[[70, 17, 59, 66], [39, 23, 21, 89]] result: 39
[[3505, 7999, 3545, 7328, 3645], [7450, 3217, 2722, 3344, 4350], [5991, 5226, 6635, 9841, 4418]] result: 7450
[[15, 31, 43, 60], [88, 51, 48, 46]] result: 88
[[-517, 513, -256, -533, -635], [-501, 243, -460, 110, -590]] result: -501
[[-195, -364, -877, -986, 668, -413], [-79, 100, 610, 584, -718, 224], [22, -191, 362, 636, -388, -201]] result: -79
[[-715, -133, -631, -950, 858, -567], [-259, -110, -328, 5, -420, -248], [-766, 285, -29, -244, -264, -754]] result: -259
[[45, 54, 48, 33, 39, 72, 56], [76, 68, 11, 58, 79, 68, 17]] result: 76
---
[[ 0.67  3.42 -1.51  5.40 -1.16  5.24]
 [-0.62 -2.80 -3.86 -7.14 -1.57  3.98]
 [ 5.68 -3.41  1.91 -6.00 -1.06 -4.99]] Answer: -1.16

[-3.66  6.52  5.95  4.61 -3.35] Answer: 4.61

[[ 2.62  2.56  2.57 -6.49 -1.70  0.25]
 [ 0.00 -2.36  5.79  4.97 -4.50 -2.22]
 [ 0.68  0.55 -2.93  4.06  4.35 -2.21]] Answer: -1.70

[[ 0.49 -4.63 -2.76  6.07  4.01 -3.17]
 [-1.74 -4.40 -2.61 -2.78  3.01 -0.37]] Answer: 4.01

[ 6.56  1.00 -6.71  0.85] Answer: -6.71

[ 3.21  2.11  5.78 -0.73  3.80] Answer: -0.73

[-2.98 -5.02 -7.09  3.74] Answer: -7.09
---
[[6592 8161 8347 8823 5418]
 [8633 3751 2908 5997 7771]] value 6592, 7771

[[5 7 2 5 6]
 [4 6 3 4 5]
 [5 8 1 6 5]] value 5, 5

[ 186  420 -341 -978 -958  526] value 186, 526

[ 721  596 -790    3  220  -51] value 721, -51

[[8 2 2 5]
 [7 1 7 5]] value 8, 5

[ 24 235 145  90  77  99] value 24, 99
---
[[1.42, 2.92, -5.78, -2.18, 7.03],
 [0.57, 4.71, -6.44, -4.18, 3.67]] >> -6.44

[[5.25, -0.29, -2.60, 1.23, -1.57, -1.64, -3.71],
 [-1.69, -0.03, -1.47, 1.63, 2.34, 5.10, -0.24]] >> -1.47

[[3.29, -4.32, -2.65, -0.18, 0.34],
 [-1.02, 1.64, 6.58, 1.46, 7.14]] >> 6.58

[[-1.60, 6.45, -0.13, -0.22, 1.82, -1.02],
 [1.23, -2.20, -3.48, -0.21, -0.61, -0.44]] >> -3.48

[[-3.63, -2.48, -0.01, -0.39, -1.76, -5.01],
 [0.05, -3.18, -3.48, 5.29, -1.95, -5.94]] >> -3.48

[[-5.55, -0.74, 0.50, -3.81],
 [-1.02, -5.71, 2.38, -1.69]] >> 2.38

[[0.10, 7.23, 0.83, -1.01],
 [2.80, -1.90, 5.16, -3.69]] >> 5.16

[[-0.92, 1.51, -0.39, -0.41, -1.81, 1.04, 2.58],
 [1.37, 2.86, -0.07, 0.68, -2.97, -5.76, 3.80]] >> -0.07
---
2907  5324  4108  9293  7990  6092 ⇒ 9293, 2907

147   96   37  198  144  184 ⇒ 198, 37

 214   506   762  -634 ⇒ 762, -634

8082  1082  7079  6015  7219  7902
5025  5076  4722  5480  7458  4364
⇒ 8082, 1082

 676   307  -564  -228 ⇒ 676, -564

149   70   15   67   25   27
209   62   16  141  129  145
⇒ 209, 15

 562   575    33   146   314   271
-806  -854  -181  -427    70   452
 112    80    38   -32  -495  -423
⇒ 575, -854

8186  5956  3048  4049  9340  6385 ⇒ 9340, 3048

 46  -15   -9    5   -2  -32  -41 ⇒ 46, -41
---
[-0.79 -1.55 -5.93 1.48 -1.37 -1.56] out -0.79, -1.56

[-1.54 7.36 -4.87 -4.53 -4.43 4.45 6.25]
[0.17 5.25 -0.85 -3.23 -0.11 0.71 3.85] out -1.54, 3.85

[1.57 2.74 1.87 -3.85 -2.63]
[-5.14 -1.16 -2.52 5.52 2.28] out 1.57, 2.28

[3.73 -0.40 1.29 -1.36 -6.14 -3.96 0.73]
[5.88 3.11 0.66 0.32 7.10 -1.86 2.41]
[1.58 4.39 5.28 -1.65 -0.89 1.21 -0.01] out 3.73, -0.01

[-0.17 1.32 2.37 -1.36 -3.12 3.64]
[-0.05 1.15 1.23 -0.67 -2.01 1.97]
[-0.53 -3.08 -3.77 0.96 3.78 -5.86] out -0.17, -5.86

[-6.04 -5.31 0.73 -3.02] out -6.04, -3.02

[2.81 2.29 1.44 -1.06 0.44 -1.38 -1.23]
[-1.56 -7.14 -7.26 2.57 0.62 3.62 -1.27]
[-5.87 -2.08 -3.57 1.18 -1.29 1.50 3.22] out 2.81, 3.22

[5.96 -4.06 2.65 5.82] out 5.96, 5.82
---
[[75 32 70 18 43 96]
 [46 75 57 58 73 33]] result: 73

[70 44 11  7 36 19 83] result: 19

[775 197 238 117 472] result: 117

[[ 75 142 228  36  27 140]
 [ 84 146 183  75  76 175]
 [159  65 167 113 115  81]] result: 115

[11 78 60 17] result: 60

[[7839 7800 8108 2559]
 [6861 6726 7712 2683]] result: 7712

[[4 1 2 3 5]
 [7 6 3 3 4]
 [9 4 4 3 3]] result: 3

[[218  31 163  69 181 106 228]
 [ 96  88 147  48  56 105  96]
 [ 88 111 104  52 190 201 158]] result: 201

[-158 -146 -995 -645 -882 -627  918] result: -627

[-46  -4  39   3] result: 39
---
[[ 43  48   8  -1  23 -35  19]
 [ 43  48 -13  26  23 -35  29]
 [ 43  48 -13  22  23 -35  19]
 [ 43  48 -13  26  23 -35  34]
 [ 43  48 -13  26  23 -35 -31]] -> 19

[[3127 5934 3873 6234 2702 5871 4426 4208]
 [7338 3197 4186 6222 2899 5831 3937 4458]
 [3951 7332 5103 3197 3019 7632 4169 6420]
 [4517 6675 6492 7578 4495 4821 8349 5252]
 [5113 3023 6229 2478 6399 5174 2748 4712]
 [4014 7369 5442 3293 2897 7846 3692 6082]
 [3553 6419 5321 4850 9259 6269 7111 6674]] -> 6420

[[2 3 3 2 3 2 3 3 3 3 3 2]
 [4 1 2 8 3 3 3 1 4 4 2 7]
 [3 3 2 3 3 2 3 3 3 3 3 1]
 [2 3 4 2 3 2 3 3 3 3 3 2]
 [4 3 3 3 3 2 4 3 2 5 5 2]
 [3 3 5 2 2 3 3 3 2 3 2 2]
 [4 3 4 3 3 3 4 3 2 4 4 2]
 [2 3 2 3 3 2 2 2 3 2 2 2]
 [3 3 2 3 3 2 3 3 3 4 4 2]
 [1 3 1 3 3 2 1 2 4 2 2 2]
 [3 3 3 2 3 2 3 3 2 2 2 2]] -> 1

[[ -5 -12  46 -12 -10  -5 -11 -27 -19   3   3 -14 -34   0]
 [ -6 -10  39 -14  -9  -6 -11 -28  -4  -4  25 -13 -31   0]
 [ -5 -12  46 -13 -10  -5 -11 -26 -15   1  11 -13 -34   1]
 [ -4 -11  46 -10 -10  -4  -9 -33 -26   6 -14 -14 -32   0]
 [ -4 -10  44  -9  -9  -4  -8 -38 -28   7 -21 -14 -29  -1]
 [ -4 -11  47 -11 -10  -4 -10 -29 -23   5  -5 -14 -34   0]] -> 1

[[566 765 541 321 390 744 730]
 [814 671 414 672 575 151 479]
 [531 749 570 369 428 973 718]
 [961 942 282 608 828 604 373]
 [326 502 723 493 297 916 821]
 [610 480 867 456 392 541 856]
 [830 628 606 571 568 251 614]
 [702 889 442 358 544 885 606]] -> 718

[[56 66 29 24 33 45 62 53]
 [42 36 76 69 59 52 51 59]
 [37 55 65 84 73 50 47 44]
 [62 71 25 50 36 40 83 54]
 [48 60 69 77 64 46 46 50]
 [45 30 73 59 70 64 27 55]
 [42 19 85 56 58 66 31 64]
 [44 19 78 58 63 62 23 51]
 [79 82 47 43 44 43 34 62]
 [58 44 47 56 53 53 80 58]
 [51 39 68 64 71 57 20 49]] -> 44

[[145 152 152 134 137 131 149 161 150]
 [145 129 128 158 148 182 135 126 134]
 [149 135 133 148 165 155 161 116 135]
 [183 147 146 102  11 161 197 107 247]
 [131 146 149 129 154 151 109 174 133]] -> 135
---
array([[-149.65,  -26.72,  -25.57,   76.52,   58.51,  -54.66],
       [  24.96,  -58.51,   23.17,  141.14,  -33.44,  -42.14]]) gives -33.44

array([[ 0.063, -0.101,  0.089,  0.107, -0.056],
       [ 0.041, -0.120,  0.108,  0.145, -0.062],
       [ 0.021, -0.081,  0.081,  0.092, -0.122]]) gives 0.145

array([[ -26.811,  -17.990,  215.595, -197.471,  -31.833],
       [ -94.216,  -20.633,   -5.816,   98.232, -184.003],
       [ -15.150,  -39.146, -153.872, -152.112,  -23.700]]) gives 98.232

array([[ -49.7,  130.7,  219.6,  -77.1,  117.8, -173.9],
       [ -49.7,   41.5,  219.6, -162.5,  117.8, -173.9]]) gives 117.8

array([[  14.387,  -13.866, -118.461,  206.833,  102.017],
       [ 125.732,   45.575,   99.490,   -2.811,  208.315],
       [ 202.719,  184.825,  149.231,  -74.234,  154.157]]) gives -2.811

array([[-0.82, -2.12, -0.30,  0.90],
       [ 1.31, -1.53, -0.50,  0.87],
       [ 0.85,  0.42,  1.10,  1.53]]) gives -0.50

array([[  56.6, -123.8,   47.9,   36.1],
       [-128.8,  -23.2,  -73.8, -189.2],
       [ -54.4,   85.2,    9.5,  219.4]]) gives -73.8

array([[ 0.529,  0.660,  0.331,  2.069,  0.372,  0.923],
       [-0.311, -1.242,  0.869,  0.755,  1.619,  0.734]]) gives 1.619

array([[ 0.02, -0.93,  2.03,  1.79,  0.72,  0.00,  1.34],
       [-0.76, -1.50, -0.49, -1.41,  0.74,  1.68, -0.32]]) gives 1.68
